Below are the code and all the weights of a small trained network. Each question names an input and a class and asks about switching units off, where a switched-off unit gives its printed mean instead of its output.

import numpy as np


def w(rows, s, z=0):
    codes = np.array(rows[::2]) - 128.0
    scale = np.full(codes.shape[1], s)
    scale[-1] = z or s
    return codes * scale


def norm(h):
    return h / np.sqrt((h * h).mean(-1, keepdims=True) + 1e-5)


def f(y):
    return y / 2 * (1 + np.tanh(0.7978845608 * (y + 0.044715 * y**3)))


def log_softmax(a):
    a = a - a.max(-1, keepdims=True)
    return a - np.log(np.exp(a).sum(-1, keepdims=True))


def net(x, mask):
    res = np.array(x, float).reshape(1, 6) / 4 @ E
    u = 0
    for l in range(4):
        y = f(norm(res) @ A[l][:, :-1].T + A[l][:, -1])
        res = res + np.where(mask[u : u + 8], y, B[l][:, -1]) @ B[l][:, :-1]
        u += 8
    return log_softmax(norm(res)[-1] @ U[:, :-1].T + U[:, -1])


A, B = {}, {}
E = w([
[150,178,140,210,148],'x0',
[127,74,104,129,50],'x1',
[116,90,149,111,187],'x2',
[107,173,254,175,158],'x3',
[71,219,158,205,167],'x4',
[18,86,136,145,112],'x5',
],0.0077)
A[0] = w([
[151,82,70,216,188,9],'0.n1',
[53,87,139,123,78,139],'0.n2',
[249,134,195,83,30,43],'0.n3',
[116,67,172,174,181,102],'0.n4',
[141,34,216,96,143,88],'0.n5',
[36,71,98,164,18,52],'0.n6',
[160,21,92,19,105,251],'0.n7',
[113,130,147,97,120,51],'0.n8',
],0.014,0.0027)
B[0] = w([
[178,179,101,167,118,143],'0.n1',
[136,114,127,135,30,177],'0.n2',
[192,218,62,199,87,185],'0.n3',
[165,165,211,77,92,158],'0.n4',
[235,170,138,68,93,178],'0.n5',
[84,79,98,130,42,202],'0.n6',
[112,7,119,100,135,255],'0.n7',
[155,105,173,166,110,127],'0.n8',
],0.019,0.012)
A[1] = w([
[81,186,167,116,164,79],'1.n1',
[60,161,35,82,164,109],'1.n2',
[134,56,145,86,152,126],'1.n3',
[148,48,152,80,75,217],'1.n4',
[9,139,72,188,20,244],'1.n5',
[78,111,131,80,128,143],'1.n6',
[34,169,219,131,142,218],'1.n7',
[145,133,139,208,138,6],'1.n8',
],0.015,0.0019)
B[1] = w([
[114,115,114,241,147,160],'1.n1',
[85,179,113,70,213,137],'1.n2',
[147,143,170,124,68,173],'1.n3',
[177,112,149,69,173,251],'1.n4',
[230,156,166,4,181,249],'1.n5',
[170,130,151,134,138,145],'1.n6',
[131,39,204,168,118,180],'1.n7',
[157,151,94,157,74,143],'1.n8',
],0.018,0.011)
A[2] = w([
[73,152,83,130,145,6],'2.n1',
[126,152,133,124,117,48],'2.n2',
[140,17,4,38,107,240],'2.n3',
[160,198,86,59,129,133],'2.n4',
[156,24,13,77,106,202],'2.n5',
[57,134,135,90,91,12],'2.n6',
[84,171,102,73,178,40],'2.n7',
[55,93,139,159,149,21],'2.n8',
],0.013,0.0019)
B[2] = w([
[88,200,177,91,106,123],'2.n1',
[141,109,109,127,124,124],'2.n2',
[152,141,241,28,192,251],'2.n3',
[176,58,1,116,127,181],'2.n4',
[140,131,248,55,40,229],'2.n5',
[134,37,123,183,152,121],'2.n6',
[142,247,169,58,186,128],'2.n7',
[120,135,208,196,139,132],'2.n8',
],0.016,0.014)
A[3] = w([
[118,141,158,120,101,24],'3.n1',
[114,113,124,129,125,2],'3.n2',
[91,118,131,134,136,30],'3.n3',
[107,112,115,108,98,121],'3.n4',
[101,124,157,77,92,193],'3.n5',
[120,2,60,92,111,203],'3.n6',
[121,123,114,94,144,11],'3.n7',
[130,108,101,107,144,52],'3.n8',
],0.02,0.0022)
B[3] = w([
[144,59,85,99,104,146],'3.n1',
[114,96,146,183,193,112],'3.n2',
[101,160,195,197,106,118],'3.n3',
[92,111,156,146,110,137],'3.n4',
[126,199,160,107,238,255],'3.n5',
[198,124,255,98,34,210],'3.n6',
[174,212,176,157,185,144],'3.n7',
[185,170,175,150,237,135],'3.n8',
],0.015,0.009)
U = w([
[53,157,81,114,167,55],'0',
[203,94,223,25,115,198],'1',
[41,147,107,127,142,22],'2',
[120,85,184,253,133,169],'3',
[198,185,34,156,95,172],'4',
[83,87,103,100,140,2],'5',
],0.013,0.0058)

Each question gives the input, the list of numbers given to net, and the class t.
The units are the neurons (one row each of A and B). Each row of codes is followed by its name. A weight is (code - 128) times the scale printed after its matrix; where a second scale follows, it is the last column's (A, B and U).
mask holds one flag per neuron, layer by layer. A switched-off neuron (its flag False) gives its mean, the last column of its row in B, instead of its output. The means were averaged over made-up inputs and are rounded, as every weight is.
A unit's drop is (log p(t) with every unit on - log p(t) with that unit switched off) / (log p(t) with every unit on - log p(t) with every unit switched off).
unit that matters most: the unit with the biggest drop
top k neurons: the k neurons with the biggest drops, biggest first
top k neurons in layer l: the k neurons of layer l with the biggest drops, biggest first
drop when u is switched off: that unit's drop, to one decimal
input [5,1,6,8,2,-8], class 3: top 2 neurons : [0.n7; 1.n5]
input [3,-5,-7,4,5,3], class 3: top neuron : [0.n6]
input [3,-3,4,-1,1,-2], class 4: top 3 neurons : [0.n7; 0.n1; 2.n3]
input [1,0,-3,-1,2,-2], class 4: top 2 neurons in layer 1 : [1.n7; 1.n4]
input [3,-3,-6,-2,7,-5], class 4: top 2 neurons : [0.n7; 0.n4]
input [5,-5,-1,2,2,-5], class 3: top 3 neurons : [0.n7; 0.n5; 0.n3]
input [-3,-4,1,6,3,4], class 3: top 2 neurons in layer 0 : [0.n7; 0.n6]
input [0,-1,0,0,4,0], class 3: top 2 neurons : [0.n6; 0.n7]
input [-5,-7,-5,2,7,5], class 3: top 2 neurons in layer 1 : [1.n1; 1.n7]
input [2,-8,3,-7,2,1], class 0: top 2 neurons in layer 1 : [1.n2; 1.n5]
input [3,-8,-1,0,-1,7], class 3: top 3 neurons in layer 0 : [0.n6; 0.n7; 0.n5]
input [-2,-7,-1,6,-8,-5], class 4: top 2 neurons : [0.n3; 0.n6]
input [-5,-7,-7,3,4,-5], class 3: drop when 0.n7 is switched off : 0.8
input [2,-7,-8,5,2,3], class 3: unit that matters most : 0.n6
input [7,6,2,2,-4,-3], class 4: drop when 0.n3 is switched off : 0.5
input [-2,-2,-2,7,8,-7], class 3: drop when 3.n5 is switched off : 0.0
